Below are the code and all the weights of a small trained network. Each question names an input and a target symbol and asks about switching units off, where a switched-off unit gives its printed mean instead of its output.

import numpy as np


def w(rows, s, z=0):
    codes = np.array(rows[::2]) - 128.0
    scale = np.full(codes.shape[1], s)
    scale[-1] = z or s
    return codes * scale


def f(y):
    return np.maximum(y, 0)


def softmax(a):
    e = np.exp(a - a.max(-1, keepdims=True))
    return e / e.sum(-1, keepdims=True)


def log_softmax(a):
    a = a - a.max(-1, keepdims=True)
    return a - np.log(np.exp(a).sum(-1, keepdims=True))


def net(x, mask):
    ids = ['ΞΠζθμτψ'.index(c) for c in x.split()]
    T = len(ids)
    res = E[ids] + P[:T]
    q, k, v = (res @ M[0].T for M in (Q, K, V))
    z = softmax(np.where(np.tri(T) > 0, q @ k.T / 2**0.5, -1e9)) @ v
    res = res + np.where(mask[0], z, O[0][:, -1]) @ O[0][:, :-1]
    y = f(res @ A[0][:, :-1].T + A[0][:, -1])
    res = res + np.where(mask[1:13], y, B[0][:, -1]) @ B[0][:, :-1]
    return log_softmax(res[-1] @ U[:, :-1].T + U[:, -1])


Q, K, V, O, A, B = {}, {}, {}, {}, {}, {}
E = w([
[83,92,138,77],'Ξ',
[138,81,68,113],'Π',
[138,83,67,114],'ζ',
[141,102,38,93],'θ',
[29,134,192,80],'μ',
[120,132,86,134],'τ',
[74,138,102,7],'ψ',
],0.017)
P = w([
[147,32,135,159],'0',
[172,100,149,136],'1',
[162,249,85,153],'2',
[108,49,133,150],'3',
[205,109,173,131],'4',
[141,235,71,155],'5',
[85,37,121,155],'6',
[225,113,190,128],'7',
[120,232,55,157],'8',
[62,23,108,156],'9',
[246,122,207,126],'10',
[106,220,41,152],'11',
[83,50,131,179],'12',
],0.018)
Q[0] = w([
[62,250,69,90],'H0',
[119,208,102,119],'H0',
],0.023)
K[0] = w([
[250,111,222,106],'H0',
[185,135,164,113],'H0',
],0.02)
V[0] = w([
[140,110,40,5],'H0',
[75,137,163,30],'H0',
],0.014)
O[0] = w([
[2,75,27,127,254],'H0',
[142,28,95,31,204],'H0',
],0.0094,0.0099)
A[0] = w([
[71,138,178,121,217],'N0',
[121,205,41,140,92],'N1',
[159,208,70,128,224],'N2',
[174,117,150,247,2],'N3',
[84,68,228,161,40],'N4',
[175,253,143,120,153],'N5',
[220,109,66,219,48],'N6',
[194,99,82,192,194],'N7',
[209,202,176,157,242],'N8',
[199,43,144,182,133],'N9',
[61,119,222,115,5],'N10',
[176,140,33,147,111],'N11',
],0.013,0.0092)
B[0] = w([
[200,114,151,131,245],'N0',
[123,211,83,119,254],'N1',
[73,55,222,141,236],'N2',
[237,214,164,119,132],'N3',
[81,141,82,200,176],'N4',
[221,101,86,189,179],'N5',
[224,95,118,205,155],'N6',
[60,135,103,74,214],'N7',
[3,110,97,52,160],'N8',
[123,162,185,169,188],'N9',
[93,184,165,38,162],'N10',
[207,146,136,127,255],'N11',
],0.03,0.0085)
U = w([
[179,151,116,174,2],'Ξ',
[88,78,93,213,138],'Π',
[2,183,142,111,190],'ζ',
[195,62,123,44,175],'θ',
[187,187,200,49,125],'μ',
[188,156,116,156,47],'τ',
[136,172,68,94,175],'ψ',
],0.0073,0.0026)

Each question gives the input, a string of symbols that net reads in full, and the target symbol t.
The units are the heads (2 rows each of Q, K, V and O) and the neurons (one row each of A and B). Each row of codes is followed by its name. A weight is (code - 128) times the scale printed after its matrix; where a second scale follows, it is the last column's (O, A, B and U).
mask holds one flag per unit, heads first, then neurons. A switched-off unit (its flag False) gives its mean, the last column of its rows in O or B, instead of its output. The means were averaged over made-up inputs and are rounded, as every weight is.
A unit's drop is (log p(t) with every unit on - log p(t) with that unit switched off) / (log p(t) with every unit on - log p(t) with every unit switched off).
The circuit of an input: a set's keep is (log p(t) with only the set's units on - log p(t) with every unit switched off) / (log p(t) with every unit on - log p(t) with every unit switched off). Starting from the 12 units with the biggest drops (on a tie, the unit counted first), units are removed one at a time, each time the one whose removal leaves the highest keep (on an exact tie, the one counted first), for as long as the keep stays at least 0.8.
units of the circuit, in order: the units of the circuit, biggest drop first
unit that matters most: the unit with the biggest drop
top k neurons: the k neurons with the biggest drops, biggest first
input Ξ ζ ζ, target Ξ: unit that matters most -> H0
input μ ψ τ θ μ ψ ψ μ μ τ Π, target ζ: units of the circuit, in order -> [N7, N0]
input μ Π θ, target τ: top 3 neurons -> [N11, N1, N5]
input Π τ μ θ ψ Ξ, target ψ: units of the circuit, in order -> [H0, N2]
input Π τ θ τ ζ μ μ θ θ, target ζ: top 2 neurons -> [N2, N1]
input ψ μ θ, target θ: top 2 neurons -> [N2, N11]
input τ ψ ζ μ τ τ, target Π: units of the circuit, in order -> [N5, N2, H0]
input ζ ζ θ, target Ξ: units of the circuit, in order -> [H0, N5]
input θ ψ μ θ ζ Ξ θ μ τ Π Ξ τ, target μ: units of the circuit, in order -> [N11, N2]
input μ ψ ζ μ ψ ψ μ μ ψ ψ μ, target θ: units of the circuit, in order -> [H0, N0]
input θ μ ψ Π Π Π θ μ Π, target θ: units of the circuit, in order -> [H0, N2, N6]
input ψ ζ ψ τ Ξ ψ μ μ Π τ Ξ, target ζ: units of the circuit, in order -> [H0, N8]
input τ ζ Ξ ψ ψ μ τ μ, target ζ: top 2 neurons -> [N4, N11]
input Π Π ψ θ ζ μ, target Ξ: units of the circuit, in order -> [N5, H0]
input Ξ ζ μ μ Π ψ μ ζ ζ ζ Ξ ψ, target μ: unit that matters most -> N2
input ζ τ ζ τ Ξ ζ ψ θ μ ζ, target ζ: top 2 neurons -> [N0, N9]
input Ξ τ μ ψ Ξ μ, target μ: top 4 neurons -> [N0, N4, N7, N8]
input Π θ Ξ Ξ θ Π Ξ τ μ, target Π: units of the circuit, in order -> [N5, H0, N8]
input ψ Π ψ ψ μ ψ Ξ, target Π: top 3 neurons -> [N11, N4, N10]
input Ξ θ θ μ μ μ ζ ζ, target μ: unit that matters most -> N9
input τ ψ ψ ζ ζ Π ψ Π ψ, target τ: top 2 neurons -> [N5, N1]
input τ ψ Ξ Π Π ζ Π τ, target ζ: top 2 neurons -> [N7, N5]
input μ θ τ ζ μ ζ μ θ, target μ: units of the circuit, in order -> [N9, H0]
input τ μ ζ ζ μ Ξ, target θ: units of the circuit, in order -> [H0, N1]
input ζ θ Π μ μ Ξ τ Ξ τ τ Π Π, target τ: top 4 neurons -> [N11, N1, N5, N6]
